Here is a tiny trained network, its code and every weight. The questions are about switching its units off for an input and a class, where a switched-off unit gives its printed mean instead of its output.

import numpy as np


def w(rows, s, z=0):
    codes = np.array(rows[::2]) - 128.0
    scale = np.full(codes.shape[1], s)
    scale[-1] = z or s
    return codes * scale


def f(y):
    return np.maximum(y, 0)


def log_softmax(a):
    a = a - a.max(-1, keepdims=True)
    return a - np.log(np.exp(a).sum(-1, keepdims=True))


def net(x, mask):
    res = np.array(x, float).reshape(1, 3) / 4 @ E
    y = f(res @ A[0][:, :-1].T + A[0][:, -1])
    res = res + np.where(mask, y, B[0][:, -1]) @ B[0][:, :-1]
    return log_softmax(res[-1] @ U[:, :-1].T + U[:, -1])


A, B = {}, {}
E = w([
[246,146,111,95,173,120,129,45,125],'x0',
[133,235,119,166,76,16,171,112,102],'x1',
[131,116,15,133,140,116,50,162,50],'x2',
],0.011)
A[0] = w([
[98,113,211,135,101,134,172,127,195,218],'N1',
[152,97,128,86,191,171,108,114,150,188],'N2',
[102,74,140,105,153,197,124,149,145,233],'N3',
[128,225,110,174,67,8,156,125,109,187],'N4',
[221,136,125,80,177,119,134,69,126,190],'N5',
[131,168,184,155,82,89,199,97,164,142],'N6',
[70,117,105,176,92,125,86,193,84,169],'N7',
[163,194,101,140,116,69,153,96,104,141],'N8',
[115,85,168,102,153,182,129,123,188,198],'N9',
[193,132,70,94,162,114,96,80,88,124],'N10',
[163,136,51,105,149,110,81,102,58,137],'N11',
[125,93,81,126,153,159,74,148,83,163],'N12',
[175,129,165,87,151,116,156,84,154,141],'N13',
[131,157,59,153,110,89,100,139,65,122],'N14',
[1,120,146,173,85,139,125,191,124,254],'N15',
[124,82,83,118,160,149,86,161,98,173],'N16',
[191,131,140,95,152,128,160,71,157,150],'N17',
],0.009,0.0053)
B[0] = w([
[118,147,234,112,94,124,191,108,188,196],'N1',
[162,182,156,133,202,182,99,128,157,178],'N2',
[92,130,128,77,159,159,125,138,236,187],'N3',
[122,96,132,172,48,51,179,91,5,251],'N4',
[229,148,140,227,158,184,80,109,124,203],'N5',
[156,178,185,131,41,80,97,95,111,201],'N6',
[34,140,58,74,92,110,117,153,123,190],'N7',
[152,98,126,189,110,93,138,103,61,199],'N8',
[102,125,161,120,187,210,168,102,226,181],'N9',
[199,80,141,160,186,134,132,168,87,185],'N10',
[171,63,93,157,198,122,142,195,92,191],'N11',
[130,128,83,78,161,101,65,197,142,180],'N12',
[161,173,109,193,112,162,79,54,143,175],'N13',
[86,62,50,151,143,126,186,155,62,187],'N14',
[3,133,144,32,67,112,176,192,146,218],'N15',
[118,138,86,81,163,103,73,195,158,178],'N16',
[183,162,108,195,123,162,84,67,136,182],'N17',
],0.0067,0.017)
U = w([
[56,97,212,75,136,201,247,150,230,250],'0',
[85,194,238,96,26,9,218,122,108,114],'1',
[162,210,150,179,196,229,87,18,200,203],'2',
[199,214,163,212,21,84,60,21,94,47],'3',
[54,120,29,24,143,97,8,202,188,214],'4',
[34,84,19,125,69,77,196,168,32,16],'5',
[219,102,104,141,226,166,26,224,119,127],'6',
[195,3,83,230,184,83,214,133,41,15],'7',
],0.0041,0.0012)

Each question gives the input, the list of numbers given to net, and the class t.
The units are the neurons (one row each of A and B). Each row of codes is followed by its name. A weight is (code - 128) times the scale printed after its matrix; where a second scale follows, it is the last column's (A, B and U).
mask holds one flag per neuron, in row order. A switched-off neuron (its flag False) gives its mean, the last column of its row in B, instead of its output. The means were averaged over made-up inputs and are rounded, as every weight is.
A unit's drop is (log p(t) with every unit on - log p(t) with that unit switched off) / (log p(t) with every unit on - log p(t) with every unit switched off).
The circuit of an input: a set's keep is (log p(t) with only the set's units on - log p(t) with every unit switched off) / (log p(t) with every unit on - log p(t) with every unit switched off). Starting from the 12 units with the biggest drops (on a tie, the unit counted first), units are removed one at a time, each time the one whose removal leaves the highest keep (on an exact tie, the one counted first), for as long as the keep stays at least 0.8.
circuit, biggest first: the units of the circuit, biggest drop first
most important unit: the unit with the biggest drop
top k neurons: the k neurons with the biggest drops, biggest first
drop when u is switched off: that unit's drop, to one decimal
input [7,2,1], class 7: circuit, biggest first : [N10 N11]
input [-8,-3,1], class 4: circuit, biggest first : [N7 N4]
input [1,4,5], class 7: circuit, biggest first : [N15 N11]
input [-3,-3,0], class 0: most important unit : N9
input [8,2,1], class 7: top 3 neurons : [N10 N11 N6]
input [1,3,-7], class 3: circuit, biggest first : [N15 N6]
input [7,-6,0], class 2: circuit, biggest first : [N9 N2]
input [1,-6,-3], class 2: top 2 neurons : [N15 N2]
input [2,-3,1], class 6: top 2 neurons : [N1 N15]
input [-4,8,2], class 5: top 2 neurons : [N14 N1]
input [1,-2,-8], class 2: top 2 neurons : [N15 N13]
input [2,4,-3], class 3: drop when N15 is switched off : 0.2
input [1,6,8], class 7: drop when N11 is switched off : 0.5
input [-3,-1,-4], class 0: drop when N4 is switched off : 0.3
input [0,-2,6], class 4: top neuron : [N5]
